Below is a small trained network, with its code and all its weights. Each question gives an input and a target symbol and asks what happens when units are switched off, that is, made to give their printed mean instead of their output.

import numpy as np


def w(rows, s, z=0):
    codes = np.array(rows[::2]) - 128.0
    scale = np.full(codes.shape[1], s)
    scale[-1] = z or s
    return codes * scale


def f(y):
    return y / 2 * (1 + np.tanh(0.7978845608 * (y + 0.044715 * y**3)))


def softmax(a):
    e = np.exp(a - a.max(-1, keepdims=True))
    return e / e.sum(-1, keepdims=True)


def log_softmax(a):
    a = a - a.max(-1, keepdims=True)
    return a - np.log(np.exp(a).sum(-1, keepdims=True))


def net(x, mask):
    ids = ['Δγημστφ'.index(c) for c in x.split()]
    T = len(ids)
    res = E[ids] + P[:T]
    u = 0
    for l in range(3):
        r = res
        for j in range(2):
            rows = slice(2 * j, 2 * j + 2)
            q, k, v = (r @ M[l][rows].T for M in (Q, K, V))
            z = softmax(np.where(np.tri(T) > 0, q @ k.T / 2**0.5, -1e9)) @ v
            o = O[l][rows]
            res = res + np.where(mask[u + j], z, o[:, -1]) @ o[:, :-1]
        u += 2
        y = f(res @ A[l][:, :-1].T + A[l][:, -1])
        res = res + np.where(mask[u : u + 4], y, B[l][:, -1]) @ B[l][:, :-1]
        u += 4
    return log_softmax(res[-1] @ U[:, :-1].T + U[:, -1])


Q, K, V, O, A, B = {}, {}, {}, {}, {}, {}
E = w([
[132,143,76,103,254],'Δ',
[141,148,68,151,58],'γ',
[153,24,97,115,149],'η',
[168,144,189,148,138],'μ',
[196,95,127,199,149],'σ',
[137,84,139,85,194],'τ',
[179,138,161,241,118],'φ',
],0.009)
P = w([
[114,181,195,99,128],'0',
[135,3,109,210,82],'1',
[129,41,84,199,127],'2',
[127,60,79,176,142],'3',
[126,70,82,168,135],'4',
[125,66,83,193,129],'5',
[131,81,87,195,121],'6',
[120,71,84,176,137],'7',
[133,86,84,185,120],'8',
[147,80,99,181,101],'9',
[160,78,86,163,114],'10',
[141,57,83,147,128],'11',
[132,55,75,126,147],'12',
],0.0046)
Q[0] = w([
[169,200,102,162,145],'0.h0',
[158,160,249,219,138],'0.h0',
[47,66,157,153,174],'0.h1',
[133,75,113,133,133],'0.h1',
],0.021)
K[0] = w([
[152,93,200,36,164],'0.h0',
[39,7,123,69,210],'0.h0',
[72,25,121,123,182],'0.h1',
[137,102,130,139,191],'0.h1',
],0.02)
V[0] = w([
[151,194,111,158,31],'0.h0',
[138,146,120,134,102],'0.h0',
[2,37,172,206,154],'0.h1',
[190,168,103,94,117],'0.h1',
],0.0073)
O[0] = w([
[177,196,181,192,75,51],'0.h0',
[143,146,141,146,118,109],'0.h0',
[254,119,166,133,33,253],'0.h1',
[75,131,108,125,170,81],'0.h1',
],0.0052,0.0023)
A[0] = w([
[96,68,173,178,113,110],'0.n0',
[101,248,152,160,89,51],'0.n1',
[129,73,64,206,111,5],'0.n2',
[71,135,175,68,67,49],'0.n3',
],0.012,0.0028)
B[0] = w([
[128,124,103,137,175,195],'0.n0',
[9,88,127,139,139,98],'0.n1',
[117,144,133,32,146,251],'0.n2',
[49,108,162,116,115,78],'0.n3',
],0.013,0.0028)
Q[1] = w([
[205,78,37,211,107],'1.h0',
[94,162,56,140,125],'1.h0',
[154,6,153,118,209],'1.h1',
[240,55,74,148,110],'1.h1',
],0.019)
K[1] = w([
[65,226,156,10,12],'1.h0',
[63,191,193,53,150],'1.h0',
[55,231,238,53,138],'1.h1',
[173,254,105,108,2],'1.h1',
],0.013)
V[1] = w([
[132,126,254,88,173],'1.h0',
[124,136,44,157,106],'1.h0',
[123,199,172,147,139],'1.h1',
[119,194,166,139,136],'1.h1',
],0.008)
O[1] = w([
[33,140,254,7,125,2],'1.h0',
[193,113,40,210,136,201],'1.h0',
[126,250,117,146,130,23],'1.h1',
[120,240,123,142,133,29],'1.h1',
],0.0035,0.0013)
A[1] = w([
[182,85,186,150,91,121],'1.n0',
[168,220,33,121,81,4],'1.n1',
[94,158,71,147,5,122],'1.n2',
[112,71,84,93,106,80],'1.n3',
],0.011,0.0032)
B[1] = w([
[103,124,68,182,193,249],'1.n0',
[166,67,255,28,38,123],'1.n1',
[110,160,4,26,21,115],'1.n2',
[95,119,214,177,166,200],'1.n3',
],0.0065,0.0021)
Q[2] = w([
[209,94,130,214,251],'2.h0',
[178,114,90,187,188],'2.h0',
[148,161,115,154,71],'2.h1',
[159,123,105,128,212],'2.h1',
],0.031)
K[2] = w([
[47,175,252,65,149],'2.h0',
[20,175,239,193,79],'2.h0',
[92,56,76,153,114],'2.h1',
[30,160,217,157,111],'2.h1',
],0.019)
V[2] = w([
[148,254,110,120,172],'2.h0',
[144,149,138,251,101],'2.h0',
[128,105,24,136,150],'2.h1',
[50,151,127,126,102],'2.h1',
],0.02)
O[2] = w([
[148,111,107,5,146,99],'2.h0',
[137,84,251,125,116,2],'2.h0',
[144,70,83,145,205,168],'2.h1',
[169,83,109,158,64,43],'2.h1',
],0.013,0.0041)
A[2] = w([
[159,162,103,111,9,3],'2.n0',
[92,167,33,148,59,111],'2.n1',
[164,93,156,76,34,54],'2.n2',
[84,198,83,130,94,45],'2.n3',
],0.011,0.0034)
B[2] = w([
[191,200,146,76,181,182],'2.n0',
[8,98,188,70,107,254],'2.n1',
[97,180,130,217,96,172],'2.n2',
[178,76,123,153,99,197],'2.n3',
],0.013,0.012)
U = w([
[193,107,88,136,65,175],'Δ',
[158,107,251,81,210,129],'γ',
[129,120,208,184,88,5],'η',
[52,144,113,101,69,186],'μ',
[61,194,111,223,223,64],'σ',
[155,228,117,113,101,192],'τ',
[132,185,62,82,195,114],'φ',
],0.0034,0.0024)

Each question gives the input, a string of symbols that net reads in full, and the target symbol t.
The units are the heads (2 rows each of Q, K, V and O) and the neurons (one row each of A and B). Each row of codes is followed by its name. A weight is (code - 128) times the scale printed after its matrix; where a second scale follows, it is the last column's (O, A, B and U).
mask holds one flag per unit, layer by layer, with each layer's heads first. A switched-off unit (its flag False) gives its mean, the last column of its rows in O or B, instead of its output. The means were averaged over made-up inputs and are rounded, as every weight is.
A unit's drop is (log p(t) with every unit on - log p(t) with that unit switched off) / (log p(t) with every unit on - log p(t) with every unit switched off).
The circuit of an input: a set's keep is (log p(t) with only the set's units on - log p(t) with every unit switched off) / (log p(t) with every unit on - log p(t) with every unit switched off). Starting from the 12 units with the biggest drops (on a tie, the unit counted first), units are removed one at a time, each time the one whose removal leaves the highest keep (on an exact tie, the one counted first), for as long as the keep stays at least 0.8.
circuit, biggest first: the units of the circuit, biggest drop first
top k neurons: the k neurons with the biggest drops, biggest first
top k neurons in layer l: the k neurons of layer l with the biggest drops, biggest first
drop of u: that unit's drop, to one decimal
input τ γ τ σ μ μ μ φ τ τ γ, target γ: circuit, biggest first -> (2.h1 1.n1 2.h0)
input Δ φ φ τ σ μ Δ τ τ Δ η Δ τ, target φ: circuit, biggest first -> (2.h0 0.h1)
input σ Δ γ γ τ Δ, target γ: circuit, biggest first -> (2.h0 0.n2)
input τ η η φ η, target μ: circuit, biggest first -> (1.h0 2.h0 2.n1)
input τ τ μ σ μ σ σ φ φ τ σ σ, target μ: circuit, biggest first -> (1.h0 2.h0 2.n1)
input η σ γ σ σ Δ τ, target σ: circuit, biggest first -> (2.h0 2.h1 1.h1)
input σ φ τ σ γ τ σ μ Δ, target γ: top 2 neurons in layer 0 -> (0.n2 0.n0)
input τ τ μ τ φ η σ Δ μ, target μ: top neuron in layer 0 -> (0.n3)
input γ τ φ τ μ, target Δ: top 4 neurons -> (0.n1 1.n2 0.n2 2.n1)
input μ σ τ τ τ σ τ, target τ: top 3 neurons in layer 2 -> (2.n0 2.n2 2.n1)
input Δ σ γ, target μ: top 3 neurons -> (2.n1 1.n1 1.n2)
input σ η σ μ σ γ μ τ η σ, target γ: top 2 neurons -> (0.n2 1.n2)
input σ σ σ τ σ γ τ τ σ μ, target γ: top 3 neurons -> (0.n2 1.n2 2.n2)
input η σ μ σ μ η τ γ μ γ γ μ μ, target σ: top 2 neurons -> (1.n3 0.n2)
input φ τ γ μ γ μ τ τ μ η, target η: top 2 neurons -> (2.n2 0.n2)
input σ μ γ, target μ: top 3 neurons -> (1.n2 2.n1 1.n1)
input μ τ η τ τ Δ η η, target τ: top 3 neurons in layer 2 -> (2.n0 2.n2 2.n1)
input Δ μ σ σ τ Δ τ η, target φ: top 2 neurons in layer 0 -> (0.n2 0.n0)
input τ σ τ η σ η τ τ τ γ φ, target μ: top neuron in layer 2 -> (2.n1)
input τ η τ η μ γ τ γ, target γ: top 3 neurons in layer 0 -> (0.n2 0.n1 0.n3)
input η η μ φ μ τ, target σ: top 2 neurons -> (1.n3 0.n2)
input μ τ μ, target τ: drop of 2.n2 -> 0.2
input γ τ τ τ σ, target Δ: drop of 0.h0 -> 0.3
input μ γ γ μ τ, target τ: drop of 2.h0 -> 0.2
